[  90   71  186   95  -21  204  -42  -86  288  -50 -329  203  119  -92
 -309  408   92 -258 -142  147  -89 -472 -157   56  -19   80  228  -30
  188 -111  230   93 -226 -163  113  176   18    0  233  229 -103  -19
  285  -52  120] : 3
[-133   98   13  256 -295 -113 -135 -323 -233  -75  -39  174   26 -117
 -119  -14   43 -228   70  153 -370 -381 -298 -155  416  -22 -150   93
   37 -132   33 -241   43 -119  159    7  321  189 -211  104 -275   50
 -138  337   75] : 1
[-122 -126   63  328  228  -59 -209   92  -52  -17  430 -258   95  101
 -100 -499   20   19  324 -181   -3  321  204 -132 -162  -25 -148 -131
   48  351 -202  133  178  -19 -268  -43 -456  225   90   60 -128 -189
  293   58  173] : 25
[  48  222  -33   49  143   99  -10   11  225   27 -136  -48  107  169
  -38  420   32  -26    2  214   21 -244  -47  112 -168  -91  212 -106
   67    7  166   10 -174 -204  164   85 -100 -118  244  127   48  -28
  325 -189 -103] : 16
[-336  123  -93  167 -101 -140  -88 -334 -172  -12   95  -53  116   87
  -18 -220   75   33  228  173 -206 -307 -196  -99  140   14 -263   60
 -261  160 -122 -210  153  -16  135 -219    2  321 -201  -90 -370 -131
  -68  435    5] : 25
[  89  266  -65   57  173   66   -5   26  200   15  -82  -72   65  191
   11  419  -14   13    4  209   -7 -161  -46  140 -153 -183  211 -103
   67  -11  160  -58 -178 -209  168   87  -34 -152  211  103  134   18
  302 -253 -152] : 16
[ -50   80 -187  212 -164  -17   27 -254 -108  -46  217   83   30  -20
  -10  -52  176  -95  238  152 -145 -314 -100 -202  338    5 -233  102
   72   91   55 -120  161  -97  222    7   12  143 -107  111 -497  -44
 -177  335  -20] : 31
[ 307  334  -79   71  330  -32   70   66  210  -39  185 -105  -35  161
   54  197 -143   63   52  165  -69  -60  -46  247 -141 -367  135   -2
   30   92   95 -235 -182 -106  114   72  116  -32   44 -158  146   58
  152 -263 -232] : 27
[  -1   62 -166  145  452   86  134  -70  467 -195   78  210  -28 -100
 -110  -70   94  310   19 -198  -63   66  181  271  -66  -74 -128  218
 -125  239   44  -89   60  321  146 -184 -132   39  -26  -29   40 -164
   24 -190 -162] : 24
[ 121  -25  105   45   42  241   73  -71  231  -34  -96   68  130  -16
 -241  228  181 -232  -11  220   87 -484  -16  -19  -76  143  124  -35
  217   75  197  148 -105 -146   56  192 -173   40  329  103 -386  -64
  183  187  192] : 16
[ -14 -276  -53  246  326 -330 -103  170   67   -5  248  -31   72  139
  169 -453  -73   29  304 -235  103  333  152   20 -116   49   32 -140
  -42  222  -98   30   99  177 -101  172 -455   90 -301   91  118 -155
   51 -146 -113] : 24
[ 174  341 -126   49  226   11   11   30  247    4   34  -75   47  180
   47  381  -35   69   58  171  -30 -120  -51  172 -149 -264  186  -75
   29   66  155 -106 -166 -189  218   52  -35 -106  102   61  124   -5
  265 -339 -262] : 28
[  86   49   12  178  292  125  109  -67  344 -156  -60  218 -111 -118
 -137   11  -54  108 -144 -132 -184   -2   -9  257   19 -159    2  208
  -38  -18   58 -165 -105  215   50  -18  205   28   36  -47  236   21
   28 -189  -54] : 7
[  50  232   23   79   74   91  -31  -22  175   -6 -247   -6   53  148
  -59  482  -46  -57  -75  210  -67 -224 -140  139 -103 -158  256 -107
   79 -151  167  -67 -235 -237  143  141   72 -158  214  181  201   63
  339 -251  -96] : 9
[-387  104  132  198 -268 -140 -205 -370 -286   40 -105  -18   56   -2
  -89 -220  -58 -147   30  107 -388 -378 -388 -130  167   -2 -122   61
 -281  -32 -136 -226    3  -40   -1 -175  294  395 -140 -119 -150  -32
  -37  402  148] : 4
[-282 -111   -2   37 -186  229 -177 -320  -31  136  251 -323   31   49
   39 -529  207  120   19  -25 -311  240 -257 -191  -45 -271 -109 -143
 -368  160 -146   -1   95 -195   48 -234    3  441  -25  -21   89  -60
   62   89  158] : 15
[-171  -64  -12  155    8  158 -195 -185  -30  -18  419 -340   51   29
  -85 -510  191  143  181 -108 -181  331   18 -177 -109 -238 -167 -162
 -140  313 -154   66  187 -185  -92 -194 -256  317   92   69  -96 -131
  205   32  182] : 25
[ 182   78   28   84   23  203   51  -28  240   37   77   68   89  -50
 -166  215  181 -239   54  100   51 -466    7 -114  -35  111  116   21
  234  183  216  205  -83 -134   99  146 -202   83  328  109 -438 -109
  133   63   84] : 32
[ -24 -213  -52  337  262 -264 -150  227   27   97  396  -66   43  121
  159 -471  -65  -27  346 -319   54  353  177 -121  -64   53  -24  -81
   30  287 -127  130  127  152 -137  117 -459  155 -175  109   62 -179
   87 -153  -84] : 30
[ -34 -177  -52  404  239 -167 -181  258   27  155  525 -105   26   99
  147 -512  -16  -44  368 -344    7  401  200 -205  -20   37  -87  -34
   70  329 -144  197  148  132 -145   36 -461  201  -81   99   21 -196
  114 -138  -40] : 34
[-183 -134  133  223 -144  211 -244 -207  -55  -13  200 -197    3  -63
 -161 -425  129   -5   21 -130 -325  299 -136 -181   31 -229  -94 -135
  -73   49 -127   42   78 -204 -113  -90   -1  298   70  173  107  -11
  215   -3  266] : 5
[ -78 -236   24  109   89 -407  -92  -50 -164  -99 -100   71 -104  -64
  186 -260 -162  -93  -11 -394   19   19   63  -47 -118   90  306 -122
  -55   48   57   13    3  192 -231  281 -149  -68  -24  114  172  -21
 -132 -247  -23] : 8
[-410   70   14   38 -115  -61 -180 -366 -100  151  150 -249  112  106
   44 -502   57  103  112   53 -306 -141 -337 -105  -88 -106 -164  -18
 -558  274 -215 -141   74  -11   59 -371   22  586 -194 -278 -121 -180
  -16  310   53] : 26
[ 140  -85  128  143 -184  178   62 -240   49 -163 -157  229   43 -153
 -285  165  154 -329  -47  240 -118 -495 -181  -67  267   69   20   25
  278 -171  195  -51  -71 -184   99  285  149   47   72  211 -388   84
  -17  308  230] : 5
[-165 -111   49  221   22  151 -203  -91  -97   13  420 -339   39   43
  -96 -498  143   44  181 -111 -134  313   73 -216 -104 -161 -153 -144
  -24  279 -166  116  175 -165 -194 -119 -255  274  205   56 -101 -105
  224   96  261] : 17
[-379  -20   36   -4 -105   30 -172 -363  -30  165  156 -276  118  100
   43 -570  106  120   63   63 -302  -44 -349  -86 -120 -144 -140  -56
 -576  256 -212 -112   57  -31   64 -353   14  604 -197 -278  -42 -163
   -3  287   94] : 21
[ 357  329  104  133  180  -55  -42   56  150  -24   10   49  -94   -3
  -36  260 -247 -146 -140   98 -281 -144 -215  232   -1 -378  252   49
  109 -123  141 -274 -321 -111   65  145  445   -3   12 -142  328  166
  122 -319 -142] : 1
[ 177  285   32   98  119   26  -21   -4  167  -47 -180    8  -15  125
  -25  442 -145  -49 -106  197 -158 -139 -188  220  -52 -307  265  -74
   79 -203  160 -205 -282 -220  143  164  251 -157   96   99  336  143
  272 -335 -158] : 6
[-212 -136  134  298  -70  154 -249 -114 -122  -23  230 -223   16   -2
 -167 -403   79  -19  104 -145 -229  312  -17 -201   -4 -154 -114 -139
   12   83 -161   80  114 -178 -207  -52 -118  223  158  197   54  -35
  280   31  285] : 7
[-277  -20  -74  137   87 -140  -66 -266   52 -281 -281  282 -113 -293
  -90   23   49  140 -141 -496 -129  -99  167    9  -34  116  129   89
  -85   82  135   47   92  275  -64  -58  -99 -147  200  270   55 -125
  -47 -316  -21] : 5
[  77  230  -57   61  128  108  -15   12  292   56  -44    7  113   89
  -65  380   92  -49   53   96   32 -300   -8   27 -157  -14  188  -57
   87  140  191  121 -132 -154  184   53 -218  -37  255  163 -109 -116
  292 -221 -120] : 30
[  92  106 -132  154  411   84  138  -39  408 -144  175  171  -70 -113
  -91  -91   39  220   18 -208  -84   13  151  210  -52 -108 -100  244
  -72  265   46  -82   26  290   93 -142  -55   87   36 -106   -5 -131
  -15 -178 -142] : 28
[-152  -82    7   89   53 -320  -99 -199 -131 -231 -213  167 -140 -236
   27  -94  -84  -21 -122 -479  -72 -127  117  -40  -98   97  282  -22
  -50   78  132   28   35  217 -206  128  -78 -127  165  170   63  -58
 -116 -298   13] : 5
[-198   12 -164   46  201 -332  -50 -198  -64 -248  -11   70  -88 -183
   67 -147   23  164   39 -496   52 -105  295  -45 -213  123  157   -7
 -112  356  108   80  174  265 -152  -37 -349 -109  214  105 -169 -208
 -112 -270  -78] : 26
[ -81  -24  -91  200 -204   61   48 -282 -133 -107    0  113   35    1
  -78   44  155 -142  127  262 -132 -322 -149 -138  350   16 -176   43
  124 -114   71 -160   99 -157  179  122  114   39  -57  187 -369   60
 -108  396   92] : 12
[-427   82  -42  145 -147 -120 -138 -327 -219   92   64 -130  105  127
   45 -299   44   18  162  152 -250 -259 -266 -134   88    5 -212   34
 -358  135 -165 -182  111  -14   85 -257   60  385 -156 -159 -222 -119
  -60  434   49] : 17
[-149 -116  186  322  -60  103 -279  -87 -126  -36  237 -184    8  -62
 -205 -408   43  -89   89 -183 -261  267  -21 -197    8 -140  -85 -118
   58   93 -145   81   83 -157 -240  -31  -79  246  147  166   34  -37
  268   20  301] : 4
[-347  151 -120  183 -154 -151 -117 -307 -194   99  178  -71   69   77
   72 -275   54   16  224   68 -262 -268 -230 -184  161   -8 -246   98
 -306  200 -134 -165  148   10  143 -259   43  387 -193 -119 -303 -143
 -121  352  -44] : 30
[  62 -232 -151  227  224 -396  -91  185   17  105  346   33  -60   31
  365 -446  -78  -45  246 -443   66  280  155 -138  -31   59  153  -58
  -23  264   14  120   84  246  -65  198 -383   61 -233   86  125 -142
 -172 -328 -224] : 34
[-392  119  117  195 -274 -162 -222 -376 -281   47 -103   -4   51  -16
  -71 -226  -58 -134   23   87 -418 -364 -403 -131  182  -15 -123   71
 -309  -31 -134 -238    6  -29   24 -196  313  405 -182 -123 -117  -36
  -58  373  118] : 3
[ 292  260  -26   80  340   11   95   84  202  -18  155  -94  -55  158
   55  148 -165   26  -11  178  -72  -55  -53  261 -130 -342  135   33
   35   41   76 -239 -208  -60   64   88  189  -22   86 -226  202   92
  122 -187 -162] : 17
[-478   38   46  144 -198  -62 -157 -340 -204  156  -15 -127   86  115
   22 -348    2  -15   75  108 -309 -255 -354 -135   61    6 -176   50
 -432   81 -202 -165   52   12   39 -269  153  466 -134 -195  -94 -101
  -36  421  104] : 12
[ -46 -161   47   89   54 -419 -113 -119 -163 -166 -151  141 -136 -188
  119 -198 -157 -111  -91 -450  -64  -72   46  -40  -86   69  342  -80
  -36   43  115   -8  -17  199 -223  249  -50  -77    8  114  139  -16
 -173 -299  -13] : 4
[   6 -226  -88  319  255 -284 -129  233   49  120  397  -24   10   91
  225 -472  -62  -33  320 -368   50  346  171 -132  -41   61   18  -57
   16  285  -89  141  113  195 -100  134 -439  139 -198  104   92 -173
    7 -213 -133] : 32
[ 293  221   24  112  293   41  106   65  162  -38  116  -55 -112  103
   17  126 -198  -20  -68  127 -112  -68  -72  241  -80 -335  136   74
   69  -23   67 -248 -221  -32   -3  127  290  -19  132 -219  235  141
   89 -168  -93] : 12
[  42  124   19   43  102  185   13  -29  263    1 -158   13  138   89
 -146  386  123  -96  -11  207   62 -352  -16   54 -153   37  184  -88
  127   45  194  108 -142 -184  135  110 -183  -70  315  166 -137  -70
  311  -62   18] : 16
[ 223  -24  183  123 -140  195   -5 -148  180  -99 -174  274   71 -219
 -331  253  151 -390 -109  168 -143 -531 -176  -53  191   90  132   32
  317 -116  258   47 -154 -178  114  268  127   70  132  203 -333   40
   58  148  208] : 1
[  82   45 -171  186 -167   32   66 -215  -71  -54  245   98    9  -58
  -13   -7  199 -167  207  162 -101 -340  -76 -223  343    2 -163   84
  185   78  126  -68  125 -143  216  115    4   99  -42  143 -536  -10
 -191  299    5] : 32
[  76  -58  -37  143 -136  127   94 -220  -47 -115   55   97   55  -33
 -144   67  195 -225  107  289  -33 -413  -78 -130  258   59 -101   21
  242  -31  139  -65   59 -182  129  208   20   40   72  140 -509   41
  -85  414  165] : 15

[  79  564 -153  170  163 -231 -428  129  250  123   68   -2  242   45
   92   35  217  -52 -301   27 -134  231  -47 -151  208  -10    6  166
 -219 -242  -64  -95 -365  300 -282 -204 -140  -37  323  275  104   87
  105   11  -57] : 21
[-319 -126 -153  -75   39  291  -88   27  -35  -34  -18  143  -17  -67
  210  -66 -181 -145  -92  -68  257   26  221  132 -440 -166  184  -89
   27  264  176  142  119 -157   16  -58 -120 -139 -144 -469    4   75
 -144  -32   35] : 5
[ -99 -527 -129    6  220  287  189 -118 -334 -108  -96   22 -153  297
 -194 -130  -70  333  172 -295 -117   65   32  133 -309   75  113 -413
 -298   82   31 -288  181   24   89  177  -34  -57  -80   10 -136 -175
 -507 -184 -117] : 17
[ -99  -73   65 -179  108 -188 -129   77 -158  -93  -77  -16  305   43
  112  324  203   63    6 -118 -216  147  161   53  358  330  -32 -276
 -133   96  211    4  102  481 -366  -70  -62 -596  220  271 -253  -79
   14  -91 -102] : 8
[ -38  -35 -198  -75  141 -150 -104   38 -106  -25   58  139  112  280
 -158  215  166  236  140 -142 -230   64   54  -40  315  139   88 -112
 -296 -264    2 -323 -130  362 -201 -117 -144 -211  254  191 -267 -171
   37 -332  -48] : 18
[-246  -53  134   57 -111   65  286 -281   -3   64  340   75 -131  178
  352  313  -48  103   98  122  -48   15  137 -128  107  124  278   51
   58  -43 -151  139  143 -213 -266   53  -73   86 -223 -106   61 -113
  111 -181  -91] : 24
[-208  206 -180  -81  174  163 -218  -33  261  -68  205  140 -138   57
   -4  -61 -114  -32   18 -105  314   78  176 -307 -391 -237  253  -78
  -34 -341 -104  -33 -132  -25  -43   13 -182  140  -89 -378 -191  105
  221 -288   73] : 21
[ -16  154 -216 -221   30 -188 -317  128   30  -90   72  134  132 -194
   34   90   68 -175  -16  115  142  123   57    3  -65 -235  -59  131
  -42 -225   70   48 -111  191 -232 -161  -20 -419  179 -210 -243  -20
  210 -219  103] : 4
[  85 -163  247   56 -172 -112  344   -5   58  132   87 -234  -94   81
   -9   -9  -35   49  136  123  123   31   48  -32 -104 -105  147  -29
   28 -157  -97  186  223 -172 -257  252  197  -52 -151  -65 -184  -87
  -21   17 -128] : 11
[  12 -277 -129 -191   60   76  138  -62 -376 -164 -108  -44  -24 -154
  -96  -65  121   91    6   39  -98   37 -112  355 -379  -98  -83 -107
 -146  170   14  -46  129 -209  -52   26  199 -281   -2  -78   13 -164
 -516  -79 -119] : 3
[-136   60  130  339   13  -54   66   35  188  401   71 -131   -2  190
  198    6    4  -45    0  131  -25  164  167 -106  117  -18  110   83
   21   66 -108  206  174   17 -115   86  -12    5  -82   99   93   83
  -20  101 -163] : 14
[-250  -50   -2  107   16   19   89 -233  -61  171  319  147    9  183
  371  364   28   91   23   33 -195   62  136  -84  272  246  166   10
  -30  116  -19   80   52   34 -196 -102 -214   -9 -143  141  172 -100
   16  -74  -54] : 23
[ 160 -562   50 -156 -147    9  356  -34 -351 -231  -59  -89   25   86
  -89    4  -78  230    5 -142  -25 -119  -59  361 -253  113   99 -265
 -214   43  213  -71   76 -164 -191   85   96 -170  -79  -32 -191 -291
 -419   33  -51] : 8
[  60  -94   92  -59 -171  -10  298    4  -79  111  219  -55 -113   58
  -40   57  -52   95  100  296   87   -5  -61  -22 -221 -165    2   87
  179 -108 -162  130  147 -241 -309  195  230   15 -296 -174   98  -30
   -4  -55   -3] : 0
[-213  -40  -61  138  -37  -13  -47   46 -161  332   24  130  176   83
  301  245   53  -48   17   54 -166  188  106  120  393   93   41   36
  -33  381  192   80  197  299 -270 -129 -121 -425   85  144  163  -39
  -48   94  -54] : 6
[ 116  -92   63  162 -140  -13  399 -132    4  120  282  -42 -221  263
 -141   10 -114  274  145  181   67  -14 -157  -90 -207 -125   89   73
    6 -396 -277  -73  -22 -261 -280  211  122  305 -259   -5   88 -113
    6 -101  -39] : 20
[-107  148   90  186  -17   48  218  -49   45  261  129  -41 -118  120
   19   77   -9   86   82  194   54  132   20 -134  -87 -103   83   68
  101  -63 -216   86  121  -80 -181  200   68  168 -204  -29  224   82
   31  -25 -172] : 22
[-140  -68  337   47   71 -161  107 -239  283   17  336 -250   15   72
  362  181   52   -3  -67   58  -25   30  196 -211  -49  269   53 -171
   94 -154 -154  392  107 -154 -313   34    1  -95 -236  239 -148   -8
   71   24  -52] : 11
[ 230 -690  -77   19   62  -67  233   -6 -308   86  -29 -132  -44   18
 -235 -160  -73  145  107 -134    3  -19  -59  296 -373  -26 -143 -277
 -217   75  201    3  106    6  132  120   67 -145 -200  187 -125 -228
 -559  174  -13] : 11
[ 180  -50  -32  -26   54 -117  333  -41 -116  -32   34 -163 -113   46
 -447  -44  150  298   80  115  -34  -70 -206  132 -406 -101  -89  -51
 -107 -357 -275 -154 -126 -275  -71  157  228  243 -126  127   42  -93
 -309 -100 -202] : 21
[-127 -206 -144   66  113  182   44   22 -159   19  -88   56   -6   32
   20  -70  -97   42 -114  -97   62   20  114  195 -384  -18   73 -123
 -127  216  140    8   -1  -84  172   17 -115  107 -163 -151  147   18
 -382   57 -111] : 24
[ -64   54  -77 -393  115 -336 -255   73  -75 -311   62   65  305 -193
   76  360  232  -56  -99   97  -84    2  132   95   50  179 -194  -44
  -21 -175   98  109 -158  229 -286 -240  -19 -495  148   52 -271  -45
  137 -252    7] : 4
[-192   93   66  288   81   69  190   59   64  366   29  -48  -72  327
 -107   49    9  185  139  120  -27  140   76 -132   16  -18   49  -30
   70  -35 -219  -26  159   72 -159  201   36  133 -151  104  194  141
   -5  -36 -199] : 18
[-300  288 -174   -9  234  236 -210  250  204   65 -142   88  -17  125
 -211 -121  -65  -14  -19 -131  305   90  272 -177 -387 -223  226 -152
   -3  -88  -24  -89  -45  120   81   93 -140  163  -35 -399  -67  295
   80 -180 -111] : 20
[-149 -219  -99  -78   71   30 -113   93  223   87  144   33  -45   -4
   13  -86 -203 -159   39 -140  407  -57  316  -97 -417 -190  181 -164
   16 -114  169  216   11  -29  103  -16 -178  -32 -232 -345 -331   58
   73  -26  126] : 11
[-378  191 -155 -211   32  296 -222  133   84  -68  -61  148  -21 -132
  186  -63  -79 -244  -70    7  319   85  295  -23 -369 -327  309   15
   77  182   76  140  146 -139  -38  -24  -56 -188  -11 -711 -105  168
   59 -210  -13] : 3
[ -70  -51 -160 -155  103 -116 -184   39  228   -3  141   16  -63  -10
  -75  -57   14 -121  149 -120  236    9  236 -157 -177 -253  234  -51
 -159 -368   -6   39  -46   19   42  -58 -102 -154   73 -278 -545  -81
  138 -290   55] : 13
[  24 -335 -156   94  135  137  175   87 -265   24 -136   14  -13  259
 -307 -108  -71  303   -6 -156  -56  -21  -30  226 -336   52  -10 -247
 -210   58   81 -248  -43   25   83  105  -33  154 -126   65  109  -45
 -465   22 -122] : 19
[-152   33  -94 -235   -8  -97 -166   75 -256  -32   10  155  263  -11
  258  367  214  -25  -40   51 -273  114  137  109  427  177   65   21
  -92  258  182    2   93  293 -322 -190  -62 -530  221    5  -46 -109
   -5 -171  -59] : 2
[-189 -189 -180   34  -85  261   13   -4 -127   36   -2  139   -8  -25
  251  -91 -170  -93 -151  -39  137    0   85  274 -326 -161  219   28
  -80  332  200   79   74 -257  -24 -117 -102  -89  -88 -368  128  -49
 -300   77   30] : 5
[ 142 -179  270  -40   35 -233  295  -24   78  -13   39 -369  -84  -23
 -206  -50   89   95  126  132   90   22   18  -37 -333  -49  -97 -160
   30 -331 -214  202  148 -162 -153  289  291  -66 -176  114 -271  -40
 -116  -37 -184] : 12
[-210   66  -22   79  208   47  -85  -10 -201  155  -31   92  125  214
  122  280  152  160   72  -88 -301  293  117 -114  401  268   33 -196
 -131  216   49 -125  159  520 -221   60 -139 -272  112  289  119    8
  -45 -104 -194] : 21
[-167   30  120 -102 -267   74  295  -29  -50   83  204   25  -61   80
  215  205   -9   22   41  272   33  -56   93   12    7  -78  270  165
  176   80 -115  171  206 -359 -359   66  134  -21 -189 -360   89  -43
   64 -131  -71] : 1
[ -19 -223   12  118   46 -177  -80  -11  -71  277  117  -13  172  118
  261  193   75  -21   26  -79 -208  166  135    4  401  203   28 -101
 -162  190  211  114  129  370 -191  -93 -155 -399   67  349  -87 -141
  -84  119  -15] : 11
[ 270   -8  115  241  -56 -136  256  -32  120   53   78 -263 -152  185
 -195 -241  -13  188   11  174   31   84 -207  -29 -296 -206    1   95
 -125 -474 -326  -55  -48 -256 -253  233  254  183  -42  101  -52  -89
 -145  -35 -121] : 16
[ -20 -251   24 -103  137  127    3  -84 -219 -290 -109 -102   38 -115
   99 -107  -31   49 -157  -58    3  136  -37  208 -483   47 -130 -269
  -95  136   89   73  108  -59 -159   89  107 -304  -64  -11  -12  -43
 -390   26  -60] : 5
[ -49   46 -252 -282  -28 -110 -239  233 -132  -39  -34  204  118 -164
  -56  121   35 -154   98  105  163  112  116   58   -8 -279   -4  108
  -24  -71  165   -5   15  275 -159  -81   -3 -457  161 -362 -245  -24
  182 -261   64] : 3
[-185 -209   36  -89  -24 -114   11  -30 -211   24   83  108  232  114
  279  413   79   68   29  -42 -215   64  164  115  399  341   31 -150
  -60  211  230   69  132  313 -357 -142 -136 -483   60  198  -86 -138
   15  -47  -30] : 7
[ 356 -143   76  286 -203  -79  309  -60    4   73  105 -182 -190  250
  -97 -262 -120  198   46  138   12  110 -262   10 -163 -257  121  164
 -220 -411 -220 -128   -5 -238 -306  242  224  141    8   15  -63 -229
 -161  -27  -55] : 16
[  20  315 -160 -270   87 -152 -371  232   64  -90   16   51  198  -89
  -30   75  182  -98 -108   59   19  133   74 -101   38 -139   27   49
  -70 -173   32  -33 -127  250 -292 -112   16 -341  237 -149 -202   50
  167 -212   32] : 0
[ 133  203  134  105    2  -10  247   29   -3   35  -52 -205 -118   84
 -248 -105   68  192   50  169   45  170 -157  -88 -260 -183   10   -4
  -20 -284 -299  -78   56  -90 -270  347  271  147  -46   10   91   48
  -80  -76 -249] : 21
[-202 -294   16  170  106  -23  121   28 -203  250   52  110   96  404
   52  305  -25  241  166  -34 -233  109  193  -25  342  330  -29 -191
  -40  147   96  -59  170  421 -141   59 -162 -156 -113  284   65  -30
  -35  -65 -108] : 17
[-183  -58 -135  194   94  355  -52  236  -37  139 -187  126  -15  283
  -56 -180 -274   73  -77 -181  211  136  190  -19 -306 -114  220 -176
  -79  196  179 -127   60  179   52  173 -175  161 -123 -318  135  188
 -142   40  -71] : 19
[-194  119 -103 -278   44   82 -274  111  156 -188  121  124   24 -155
  160    4 -131 -218  -99   75  364   52  238 -135 -428 -242   98    0
  143 -124   63  216  -15  -38 -154  -29  -52 -186 -118 -560 -205  148
  245 -218  139] : 2
[ -26 -171   37   85  245 -371 -174  -39   96  139  187 -109  229   59
  181  230  162  -14  -88   -7 -220   78  181  -42  184  344 -223 -136
  -94  -66   70  224  -80  307  -76 -171 -156 -258  -40  529 -114  -38
  -68   74  -28] : 13
[  30   36 -249  293  136 -230 -231   77   42  373  102   75  159  228
   35   55  142   38  -29  -20 -260  158    1   16  370   30  -24  129
 -284  -64   30 -139 -166  338  -84 -238 -194 -151  230  396   37  -96
  -97   23  -12] : 16
[ -54 -182  -63    0  184 -178 -108  103 -198   48  -83   48  196  253
  -43  236  151  170  126 -127 -288  176  151   -1  413  271  -41 -199
 -246   -5  130 -162   69  573 -153  -14 -116 -397  214  315 -227 -110
  -48 -187 -132] : 16
[-122  241 -210 -283  152  -12 -325  195  202  -40  125   82   36 -104
 -123  -26   43 -135  -29   54  273   30  173 -186 -360 -287   48  -11
   82 -241  -38   65 -112   38  -94  -63  -25 -118  -39 -371 -209  164
  200 -239  108] : 0
[ -64   64 -264  -56  170  -69 -135  -37 -138   62  102  174   46  200
 -120  197  213  198  170 -139 -246  144   -5  -78  323   45  123  -77
 -305 -172  -34 -338  -89  350 -179 -112 -146 -215  264  195 -153 -178
   -4 -312  -57] : 20
[-206   93 -198  -69  131   34 -115  135  268  -14  167  152  -25  179
 -195   27 -133   52   -9  -68  326 -135  241 -159 -404 -125  167  -73
   29 -387  -42  -40 -266  -55   34  -72 -214  296 -189 -328 -167  154
  212 -231   71] : 19
[  30 -203  179  162 -130 -157  307  -48  128  241  208 -174 -105  130
   62   27  -70   22  113  175   98  -16   97  -52  -91  -73   95   67
   51 -179 -127  240  137 -213 -130  151   93   72 -245   -7  -98  -74
   -5   26  -79] : 13
[-310 -119  -78  -35 -115  169  104   96 -323  351   47  229   87  204
  234  336   45   38  149   75 -206   92  210   73  455   85  238   26
   49  549  180   14  353  203 -203  -19  -93 -304  -46 -148  202  -50
  -63  -58  -86] : 0
